Each new row is followed by what is left of it after taking away its nearest point in the smallest flat space through zero that holds the rows named last above it.
deda:
[[ -2   1  -6 -30  16 -19 -12   0 -29 -16   5  -2 -17  25 -44   4 -24   8
    4  12   2  36  -3   1  48  -2 -55  -9  17  14 -22 -24]
 [ -1 -11  -1 -23 -24 -19   3   7  -4  12 -23   2 -15 -28  13   3   5 -37
   51 -13  -2 -15  13 -32 -46 -20  36 -13   4   7  -8  43]
 [-16 -18 -20   3 -10 -18  -7  -2  21   4 -11  23  27  -4   8  20  15  15
    5  -6   4 -18  26   0 -20  19  46   8 -11  11   0   5]
 [ -4  34   6 -17  14 -24  25  10 -47  12 -24 -31  -9 -26   6  14 -28  -6
   16 -18 -29  32 -16  -6 -15  -9  23 -12  -7   7 -34  36]]
New rows:
[ 18  -5  -8  28   0  37   1 -14  10  -5  18  -3   8   5   8  -6  -8   5
 -41  22  -2  -5 -15  18  20 -12 -20  17  -1 -16  24 -21] -> [  8 -11 -19   2  -7   6   0  -9  -5  -1  -2   1   4  -7   2  10 -15  -5
  -8  13  -7   1  -1   1   3 -16   3   8   1   0   3   2]
[-37  24  10 -32  16 -18  -4 -17 -25  13  23   4  13  -3  -5  -9  14  -8
  -1   2  17  21  13  26   0  -4  39 -18  16  -7 -18   2] -> [-30  19  16 -25  11  -3  -7 -19 -14  12  31   6   9   0  -1 -20  22 -15
  -5   6  24  11  10  26   0  -9  29 -16  19 -14  -5  -3]
[  2  -9  16   2  -3  -2  -4  30  18  -4   2   6   9   4   3  -9  16  -6
  -5 -14  12 -55  14  -6 -13   3  17  -6 -16   5   0   2] -> [  2   4  18  -5   9  -7   0  32  -2  -7   2  -5   3   8  -8  -7   1  -1
  -9 -13   5 -34   4  -2   4   2   0 -10 -14   8 -12  -2]
tudap (4 x 32):
[[-14   4   2   3  -2 -27 -17 -23   5 -13 -22  14 -11 -11   6   5  33  -3
  -25  -4 -20 -10 -12  25 -12  -3 -17 -14  -5 -18   6 -39]
 [ -3   7  -6  13 -10 -27 -19 -12  16  -1 -14  20  -6  -2  10 -12   2 -19
  -36  -2   0   1   4  24   2  -4  -3 -18  -4  -5 -10  -9]
 [-19  -1  17  -7 -32 -26 -11   0   9  15  -7  13  10   3  -8   1 -10  -2
  -24  10   7   3  10  33   7   0  18 -32 -16   7   0  -1]
 [-14  14  -2  27 -14 -21 -28  15  17  13  -9  44  -5   3  23 -12 -27 -32
  -55  14  20  -3  16  30   1   8   4 -14   4  -7 -23   9]]
New rows:
[ 15   7   3  23  14 -10 -19  -8   6  23  16   9 -13  -3   9 -15  17  -8
 -27  10  -5   2   8   5  -6 -10  -7 -17  -3  12   1  24] -> [  9   2  12  12  15   0 -10  -4  -4  23  20   0  -9  -4   1  -3  22   6
  -9  13  -9  -1   3  -1 -10  -7  -6 -12  -4  12  11  21]
[-22   6  -5   0 -14 -17 -15 -12 -11   0  11  13  11 -17  17 -12   8  18
 -24 -11   1  16  26  16  -4   2  20  -3   0  22  12 -11] -> [-14   6 -10   1  -1  -2  -8  -8 -17  -4  17   6   9 -17  19 -11   8  21
 -10 -13   1  15  23   0  -6   3  15  12   7  21  12  -6]
[ -5  -1   8   5   0  27  10   9 -17 -14  -9 -13   8   0   5  14   8  18
  23 -25 -10   0  -7 -11  -8  10 -13  26  -1 -16  12 -13] -> [ -2   2   5  11 -15   9   1   5  -3  -7 -12  -4  11   4   7   0  -6   4
   1 -25  -1   8   4   4   3   6  -3   8  -7  -8   2  -3]
nupav (3 x 32):
[[  1 -12   4 -11   3  12  -4   5 -16 -29  14 -17   7 -21  25 -20  -8 -27
  -14  15  57  34  24  27  21  10 -19   2 -15 -49  -9 -40]
 [ 32 -31  -5 -19 -18   8  -1   2  10  24 -18  -7 -12  -4 -21  16  -6  17
  -48  -8 -32   8 -15  -3   6  -6  19   7   6 -22  -2   1]
 [ 15  -6   0  -9 -36  14  -5 -21  24  14  15  20 -24 -16  14  23  16 -12
  -44  11 -29  17   1 -14  11   4  -4 -15 -12  -5 -20  -3]]
New rows:
[-21   1  -9 -48 -27 -20 -10   6   7  52  14  -3  -4  17  -3  -4   2 -31
 -15  27 -10  -2   0 -10  19  -4  33 -16  -2  28   1  17] -> [-25   0  -8 -48 -14 -22  -9  14  -4  41  12 -14   5  18  -3 -16  -5 -32
  -4  26  11   0   5   0  20  -3  31 -10  -1  19   6  10]
[-11  -2 -28  10  23  -9  -5  19 -21 -25 -29 -18  18  15 -12 -16  -3  11
  29 -11   7 -19  -1  19  -5  -6   9  10   1  -5  12  25] -> [ -4  -3 -27   5  -3   2  -9   2  -4 -19 -13  -2   1   1   4  -1  10  -3
   0   0  -9  -5   3  10   4  -1   2  -3 -10  -8  -4  20]
[ 27  23   2  16 -17   9  21  -5   6 -19  -2   0 -12   0  11  -8  20 -17
 -18  29   0  13   8  19 -18  -4   8 -10  16  15 -13 -13] -> [ 28  19   1  16  -8   5  23   3   1 -17 -12  -7  -6   6   0 -11  14  -7
 -12  22   0   6   3  22 -22  -7  15  -3  23  15  -6  -9]
kase (3 x 32):
[[-20   2 -10  18 -23   0   2   8   3  -5   9  -8  -3   1  17 -18 -14  10
    6  12 -10  -5 -20  11  -3   1   1  -1 -10  10 -16  17]
 [ -3  -8 -43  71 -38  41   5  -5   5  13  10 -15   1 -13  48 -11  -4   8
    8  -7 -12 -29 -31  15 -24  13   6  21 -13  17   0  31]
 [ -8  -1 -32  21 -31   5  -6  18   4   1   7 -17  -3  -1  26 -20  -5  15
   -2  18  -2 -16 -42  10 -12  16   6   6  -8  -2  -8  33]]
New rows:
[  5  -5   1  19 -17  50  -7  10  11  -6  -9  21 -17  -3   9 -32  -5  14
  -3 -10 -10  18 -18 -15  13   9   9  -1  12  -8 -18  21] -> [  9  -4  12   3  -5  43  -7   8   9  -7 -13  26 -16  -1  -3 -26  -2  10
  -5 -12  -7  25  -6 -20  18   5   7  -5  16 -12 -15  11]
[  3 -11   8  17  -7  -3  21 -12   7 -12  -1   5 -29   0 -17 -12 -19  20
  25 -19 -18   1  28   5  -5 -14 -13 -21   9  15 -19 -12] -> [ 20 -13  -9   5  -7  -5  10   0   7  -7  -6  -2 -29   0 -17 -10  -6  23
  13 -12  -5  -6  10   0 -11   2  -8 -16  15  -4  -7  -1]
[-14  -7  -2 -12 -33   0 -10   2   2  28   2 -21  -4 -24  12  35  -6   9
 -18 -17 -18   1 -17  10 -16  30  -7   4   2  -8  -6  26] -> [-18  -5  14 -21 -23  -5  -6  -4   1  25   1 -14  -4 -22   2  39  -9   4
 -15 -22 -20  10   0   8  -9  21 -10  -1   3  -4  -8  13]
pefir (4 x 32):
[[  6  -4   1 -21  30 -26  18  -9 -13  11   7  -6  -8   8  -2   5 -12   6
   -7   0 -16  22 -27  13  -9   4  12 -11  17 -25  18  21]
 [ -1  -1  -1 -16  29 -10  12  -8 -22   5  -4  -5   3  12   0  -6  -6  -4
    1  -9 -15  17 -11  13  -7  -1   6   0   9 -20  26  16]
 [ 11 -15   1 -15  28 -23  -1  -5  -8  11   6  -4  -2   1  -9 -10 -11   4
  -10 -16 -20  13 -16  16 -14   6   7   0   7 -37  23   6]
 [  6 -15   0  -5  17  -5 -14  -2  -7   4  -3  -2   7  -1  -8 -21  -3  -5
   -4 -24 -17   2   4  13 -10   2  -2  13  -4 -29  22  -7]]
New rows:
[  8  -1   2  25  13  17 -15  -1  13   6  -8   6  10  -6  -2 -22   6 -18
   1 -17  -6  -5  34   9  -4  -9 -14  25 -21  -2  29 -36] -> [  9   9   3  16  16   0  10  -4  15  11   4   4  -5  -2   3   4  -1  -5
  -3   8   0   8   8   5  -2  -6  -2   2  -5   8  17 -15]
[ -5  21  -7 -28  -7  14  14 -12 -19   7 -11   0   5  21  26  -3 -36 -24
  14  23  29  31  -6   9   8 -10  -8   8  29  13  34  29] -> [ 11   2  -5 -16 -23   6 -14  -2   9  11   2   5   2   0  13 -11 -39 -13
   0  13  31  14  -1   7   1  -1 -11  12  17  -1  21   4]
zifer (5 x 32):
[[-13  21  -3  -5  31 -56 -16   8  24 -22  25   7 -17   8  16 -19 -13  27
   10 -34  -4  40  11  -4   1  26  18  11  28  -4   9 -13]
 [  1  15   8   2  21 -23  -8   6  19   6  24  14 -10  21  18   3  23  33
  -17  -8 -20  51  45  10 -10  28  15  13  55   0  29  -2]
 [-26  16 -11   9   2 -30 -10 -20  14 -28   3 -14 -16  -9  16 -43   4  21
   -3 -16   8  32  12   7  19  17  13 -18  19 -16  -4  -1]
 [-12  25   9   7  17 -51  -7  -5   3 -26   3  -3  -1   2  10 -33  26  35
  -17 -29   1  60  18  13   5  34  16  -8  39  -5  26 -19]
 [ -6  26   0 -14  12 -71 -12   0  12 -38 -23 -15  -9   5   5 -32  21   4
   -1 -27  21  37 -13   3   4  20  30  17  30  -8  10 -27]]
New rows:
[ -6  -4 -28  -8  -5   0 -21 -33  41 -11   7 -11 -32  -4  41 -26   1  -9
  17   0  19  -6   3  -3  26   7  10  -9 -22  -7 -16  11] -> [ 17  -6  -2  -7   4   4  -9 -14  14   3   5   4  -4   2  23  -1  17  -4
   4  -5  10   0  -2   1   8  13  -2  -5 -25  12  12  -4]
[-25   5 -19   2 -17 -13 -10 -12  10 -27   5 -11 -31   7   4 -18  -1 -28
  26   5  16 -26  -6  11  15 -24  11  15 -11 -10  -5  -4] -> [-14   4   0  11  -8  -3  -2  -1  -8 -12  17   5 -12  11  -3  -2  10 -10
  12   1   0 -11   7  17   4 -14  -1   8  -7   3  20  -9]
Zuta, 5 rows:
[[-31  16  17 -19 -12  12  16 -16  19  20  -7  28 -12  18  16  14  39 -22
  -19 -29 -28 -11  12  20 -15 -13   8  -6  15  -9  -3 -12]
 [-12 -13  21  10 -21  21  12 -13 -14  53  -9   6   1  -9   9  12  27 -20
  -33 -27 -20   4   3  27   0 -15 -27  -6  25  -7 -11 -17]
 [-22   9   8  -8 -13   8  18 -12   5  22 -12  14  -5   9  10  11  24 -14
  -17 -26 -17  -8   8  20  -7 -13  -1  -3  12 -12  -8 -16]
 [-46  16   7 -28 -12   0  18 -14  17  22 -19  32 -13  26  12  24  51 -12
  -14 -45 -30  -8  16  14 -19 -18  19  -4   5 -20  -4 -10]
 [-35   6  18 -15 -16  20  11 -16  10  27  -4  17  -1  15   9  22  38 -10
  -23 -30 -17   1  15  16  -7  -9   2 -15  19  -9 -11 -14]]
New rows:
[  2 -30  -2  -9  25 -21 -35  10 -12  12 -13  13  -8  17 -23   2  12  10
  31 -11 -16  -5  12 -17 -17  13  13   6  -8  15   8  36] -> [  3 -12   2  -2  13   1 -10  -3  -8   9 -12   2   0  17 -15  -4  -9   0
  16  -6  -5 -21  16  10  -7  12   0  -2  13  12 -11   5]
[  6 -10 -38  15  19  19  23  -9  15   7  17  19  20  -9   2  23  19  -5
  24 -24  33  17   4 -15 -12  22   9 -43  20  -2  -9  42] -> [ 19  -4 -42  23  19  11  35  -9  13   9   9  22  12 -15   9  10  10 -20
  24 -23  25   3  -3  -2 -15  14   2 -30  19  -5  -5  36]
bamu:
[[  8  22  10   1  -1   0  16 -11   3   7   4 -10  -4  13   0  11 -10 -10
    6  13  12  -5   1  11   3  -1 -10 -19 -13   0  30  20]
 [ -7  17  26   9   4  -4  18 -27   2  -7   0  -5  13  23  -1   8 -10   1
   -2  20   4   3  11   0   8 -11 -11 -14 -10  10  24   7]
 [ -5  21   5   4  -8  -4  26 -11  14 -10   0 -19 -15  18   3   8  -3  -3
    3  12  21 -13   5 -11  18  -9  -3 -19 -20  -9  10  25]
 [-11   7 -17 -13  -2   5  14 -10  18  -9   8 -15 -29  -4   6   3  12  -5
    7   0   8  -7   3  -7  12   3   8 -17 -17 -23   9  33]]
New rows:
[  6   1  -4 -10  10  19 -37  26 -31   4  -3  37  21 -11  -4  -4  -2  10
  -2  -7 -27 -10  11  14 -12  15   8  16  44  16 -24 -42] -> [ -4  25  -3 -11   4  18  -6   7 -11  -9   1  14  -2   6   1   6  -1   5
   4   7  -6 -23  18   3   9   7   7 -10  18   0  -6  -5]
